Below are the code and all the weights of a small trained network. Each question names an input and a target symbol and asks about switching units off, where a switched-off unit gives its printed mean instead of its output.

import numpy as np


def w(rows, s, z=0):
    codes = np.array(rows[::2]) - 128.0
    scale = np.full(codes.shape[1], s)
    scale[-1] = z or s
    return codes * scale


def f(y):
    return y / 2 * (1 + np.tanh(0.7978845608 * (y + 0.044715 * y**3)))


def softmax(a):
    e = np.exp(a - a.max(-1, keepdims=True))
    return e / e.sum(-1, keepdims=True)


def log_softmax(a):
    a = a - a.max(-1, keepdims=True)
    return a - np.log(np.exp(a).sum(-1, keepdims=True))


def net(x, mask):
    ids = ['αμξπτφψω'.index(c) for c in x.split()]
    T = len(ids)
    res = E[ids] + P[:T]
    q, k, v = (res @ M[0].T for M in (Q, K, V))
    z = softmax(np.where(np.tri(T) > 0, q @ k.T / 3**0.5, -1e9)) @ v
    res = res + np.where(mask[0], z, O[0][:, -1]) @ O[0][:, :-1]
    y = f(res @ A[0][:, :-1].T + A[0][:, -1])
    res = res + np.where(mask[1:9], y, B[0][:, -1]) @ B[0][:, :-1]
    return log_softmax(res[-1] @ U[:, :-1].T + U[:, -1])


Q, K, V, O, A, B = {}, {}, {}, {}, {}, {}
E = w([
[102,170,124,33,118,161],'α',
[114,181,204,147,111,7],'μ',
[128,182,170,112,121,73],'ξ',
[24,144,77,110,56,217],'π',
[183,171,115,94,114,139],'τ',
[135,29,95,153,95,42],'φ',
[155,143,80,68,145,145],'ψ',
[207,126,48,120,91,192],'ω',
],0.015)
P = w([
[106,75,143,143,194,190],'0',
[141,86,130,85,159,160],'1',
[159,91,134,57,128,133],'2',
[146,106,123,54,119,106],'3',
[127,127,106,49,113,83],'4',
[118,144,100,50,101,59],'5',
[104,160,84,54,97,34],'6',
[63,178,67,62,89,13],'7',
[74,176,43,67,84,2],'8',
],0.0096)
Q[0] = w([
[114,96,144,179,112,119],'head 0',
[107,165,138,210,251,242],'head 0',
[139,98,73,91,65,115],'head 0',
],0.014)
K[0] = w([
[198,198,143,111,215,217],'head 0',
[119,70,236,174,254,198],'head 0',
[123,185,115,82,122,54],'head 0',
],0.0071)
V[0] = w([
[156,24,66,197,85,224],'head 0',
[142,253,178,49,151,223],'head 0',
[244,231,72,105,211,208],'head 0',
],0.0069)
O[0] = w([
[160,211,47,115,84,15,130],'head 0',
[73,162,118,188,191,255,4],'head 0',
[100,211,48,176,246,123,52],'head 0',
],0.0088,0.0033)
A[0] = w([
[156,123,84,90,126,184,151],'neuron 0',
[101,214,115,121,235,124,2],'neuron 1',
[143,121,201,63,59,93,75],'neuron 2',
[121,49,176,129,126,178,205],'neuron 3',
[103,165,141,60,149,90,184],'neuron 4',
[140,181,197,193,139,65,83],'neuron 5',
[121,226,114,189,89,35,87],'neuron 6',
[162,1,102,88,129,38,235],'neuron 7',
],0.0086,0.0064)
B[0] = w([
[106,45,211,169,108,108,155],'neuron 0',
[176,113,110,89,247,159,140],'neuron 1',
[246,82,72,190,116,238,196],'neuron 2',
[141,147,195,122,171,93,151],'neuron 3',
[129,112,63,107,135,51,162],'neuron 4',
[101,71,136,220,175,147,128],'neuron 5',
[133,2,130,113,166,134,147],'neuron 6',
[74,211,150,93,137,180,251],'neuron 7',
],0.0082,0.021)
U = w([
[54,214,120,210,144,185,156],'α',
[127,122,189,100,191,173,1],'μ',
[126,62,184,144,141,84,201],'ξ',
[122,189,107,91,95,87,201],'π',
[118,254,148,180,170,99,135],'τ',
[197,81,42,193,119,168,59],'φ',
[125,242,116,162,175,129,94],'ψ',
[93,96,58,53,172,64,118],'ω',
],0.0071)

Each question gives the input, a string of symbols that net reads in full, and the target symbol t.
The units are the heads (3 rows each of Q, K, V and O) and the neurons (one row each of A and B). Each row of codes is followed by its name. A weight is (code - 128) times the scale printed after its matrix; where a second scale follows, it is the last column's (O, A, B and U).
mask holds one flag per unit, heads first, then neurons. A switched-off unit (its flag False) gives its mean, the last column of its rows in O or B, instead of its output. The means were averaged over made-up inputs and are rounded, as every weight is.
A unit's drop is (log p(t) with every unit on - log p(t) with that unit switched off) / (log p(t) with every unit on - log p(t) with every unit switched off).
The circuit of an input: a set's keep is (log p(t) with only the set's units on - log p(t) with every unit switched off) / (log p(t) with every unit on - log p(t) with every unit switched off). Starting from all 9 units, units are removed one at a time, each time the one whose removal leaves the highest keep (on an exact tie, the one counted first), for as long as the keep stays at least 0.8.
circuit, biggest first: the units of the circuit, biggest drop first
top k neurons: the k neurons with the biggest drops, biggest first
drop of u: that unit's drop, to one decimal
input ω φ ψ ω ω, target ω: top 2 neurons	(neuron 2; neuron 7)
input ω ω α φ μ ω, target μ: circuit, biggest first	(head 0; neuron 3)
input ω μ τ, target ξ: circuit, biggest first	(head 0; neuron 7; neuron 2)
input α α ω μ ψ, target ξ: circuit, biggest first	(head 0; neuron 7; neuron 0)
input ξ φ ω, target π: circuit, biggest first	(head 0)
input φ ψ π μ ξ, target ξ: circuit, biggest first	(neuron 7; head 0)
input ω α α ω ω ω μ μ π, target ξ: top 2 neurons	(neuron 7; neuron 3)
input ω α α ω ξ μ τ, target ξ: circuit, biggest first	(head 0; neuron 7)
input ψ ω μ, target ω: top 2 neurons	(neuron 2; neuron 6)
input ξ μ μ ω, target ξ: circuit, biggest first	(head 0; neuron 0; neuron 2)
input π φ α α ω ω τ, target ω: circuit, biggest first	(neuron 7; neuron 2; head 0; neuron 1)
input ω ω ω ω ψ, target ω: top 4 neurons	(neuron 7; neuron 2; neuron 1; neuron 4)
input τ ω μ α ψ, target ξ: circuit, biggest first	(head 0; neuron 7; neuron 0; neuron 2)
input φ φ ω ω ω, target ω: top 2 neurons	(neuron 2; neuron 6)
input ω ω μ α ω, target ξ: circuit, biggest first	(head 0; neuron 7; neuron 2; neuron 0)
input φ τ ω, target π: circuit, biggest first	(neuron 2; head 0)
input ω φ ω α ω ξ, target ω: circuit, biggest first	(neuron 7; neuron 2; neuron 4; head 0)
input μ π φ ω φ π, target φ: top 2 neurons	(neuron 2; neuron 7)
input π φ ω μ μ φ, target μ: circuit, biggest first	(head 0; neuron 7; neuron 3)
input ω ω φ φ φ ψ, target φ: top 2 neurons	(neuron 2; neuron 3)
input φ μ ω α, target ξ: top 2 neurons	(neuron 7; neuron 0)
input ω ω μ ω φ μ ω ω ξ, target ω: top 3 neurons	(neuron 7; neuron 4; neuron 2)
input ω ω π φ ξ, target φ: drop of head 0	0.4
input ω φ μ α α φ τ, target φ: drop of neuron 2	1.8
input ω ω π μ ω ω φ μ, target ξ: drop of neuron 5	0.2
input φ α π ω φ φ φ, target φ: drop of neuron 2	4.9
